Below are the code and all the weights of a small trained network. Each question names an input and a class and asks about switching units off, where a switched-off unit gives its printed mean instead of its output.

import numpy as np


def w(rows, s, z=0):
    codes = np.array(rows[::2]) - 128.0
    scale = np.full(codes.shape[1], s)
    scale[-1] = z or s
    return codes * scale


def norm(h):
    return h / np.sqrt((h * h).mean(-1, keepdims=True) + 1e-5)


def f(y):
    return y / 2 * (1 + np.tanh(0.7978845608 * (y + 0.044715 * y**3)))


def log_softmax(a):
    a = a - a.max(-1, keepdims=True)
    return a - np.log(np.exp(a).sum(-1, keepdims=True))


def net(x, mask):
    res = np.array(x, float).reshape(1, 5) / 4 @ E
    u = 0
    for l in range(2):
        y = f(norm(res) @ A[l][:, :-1].T + A[l][:, -1])
        res = res + np.where(mask[u : u + 5], y, B[l][:, -1]) @ B[l][:, :-1]
        u += 5
    return log_softmax(norm(res)[-1] @ U[:, :-1].T + U[:, -1])


A, B = {}, {}
E = w([
[233,3,185,92],'x0',
[154,18,148,181],'x1',
[83,178,194,107],'x2',
[245,186,157,163],'x3',
[244,160,25,9],'x4',
],0.0049)
A[0] = w([
[238,121,167,119,213],'0.n1',
[149,126,124,84,60],'0.n2',
[79,131,107,134,254],'0.n3',
[107,161,72,147,96],'0.n4',
[7,217,169,85,97],'0.n5',
],0.011,0.0032)
B[0] = w([
[161,150,178,84,233],'0.n1',
[122,94,211,254,130],'0.n2',
[145,31,111,61,195],'0.n3',
[107,172,65,114,151],'0.n4',
[188,179,167,115,253],'0.n5',
],0.0096,0.0061)
A[1] = w([
[67,254,223,75,253],'1.n1',
[136,33,84,162,148],'1.n2',
[81,165,153,84,47],'1.n3',
[113,140,145,105,27],'1.n4',
[102,119,154,144,63],'1.n5',
],0.0073,0.0035)
B[1] = w([
[254,63,115,88,255],'1.n1',
[107,224,143,119,152],'1.n2',
[175,90,101,222,126],'1.n3',
[155,141,11,207,115],'1.n4',
[128,171,90,191,116],'1.n5',
],0.0092,0.007)
U = w([
[97,167,63,65,186],'0',
[108,139,73,238,14],'1',
[29,140,184,201,84],'2',
[60,204,143,173,3],'3',
[67,152,142,181,45],'4',
[7,86,156,82,152],'5',
[225,134,185,72,217],'6',
],0.012,0.0047)

Each question gives the input, the list of numbers given to net, and the class t.
The units are the neurons (one row each of A and B). Each row of codes is followed by its name. A weight is (code - 128) times the scale printed after its matrix; where a second scale follows, it is the last column's (A, B and U).
mask holds one flag per neuron, layer by layer. A switched-off neuron (its flag False) gives its mean, the last column of its row in B, instead of its output. The means were averaged over made-up inputs and are rounded, as every weight is.
A unit's drop is (log p(t) with every unit on - log p(t) with that unit switched off) / (log p(t) with every unit on - log p(t) with every unit switched off).
The circuit of an input: a set's keep is (log p(t) with only the set's units on - log p(t) with every unit switched off) / (log p(t) with every unit on - log p(t) with every unit switched off). Starting from all 10 units, units are removed one at a time, each time the one whose removal leaves the highest keep (on an exact tie, the one counted first), for as long as the keep stays at least 0.8.
units of the circuit, in order: the units of the circuit, biggest drop first
k most important neurons: the k neurons with the biggest drops, biggest first
top k neurons in layer l: the k neurons of layer l with the biggest drops, biggest first
drop when u is switched off: that unit's drop, to one decimal
input [-2,-1,-7,-5,-1], class 5: units of the circuit, in order : [1.n1]
input [3,2,-6,1,-4], class 2: 2 most important neurons : [1.n1 0.n5]
input [5,-5,-1,-5,-7], class 5: units of the circuit, in order : [0.n1 1.n1]
input [-1,1,0,3,-6], class 2: 4 most important neurons : [0.n1 0.n5 1.n1 0.n4]
input [-2,2,1,-5,3], class 0: units of the circuit, in order : [1.n1 0.n1]
input [3,6,-4,0,-3], class 2: 4 most important neurons : [1.n1 0.n5 0.n3 1.n2]
input [4,-6,-3,-5,-5], class 5: top 2 neurons in layer 0 : [0.n3 0.n1]
input [0,0,-7,-1,0], class 5: 3 most important neurons : [1.n1 0.n5 1.n3]
input [5,1,6,-7,-1], class 5: 3 most important neurons : [1.n1 0.n1 0.n5]
input [6,4,0,-7,-5], class 5: top 2 neurons in layer 0 : [0.n5 0.n2]
input [1,6,8,-8,3], class 5: 2 most important neurons : [1.n1 0.n1]
input [4,-3,-5,-7,-3], class 5: drop when 1.n1 is switched off : 0.3
input [1,0,-6,-2,-5], class 5: drop when 0.n5 is switched off : 0.1
input [7,4,-1,-7,3], class 5: drop when 0.n1 is switched off : -0.1
input [-7,-5,-4,-8,-2], class 6: units of the circuit, in order : [0.n5]
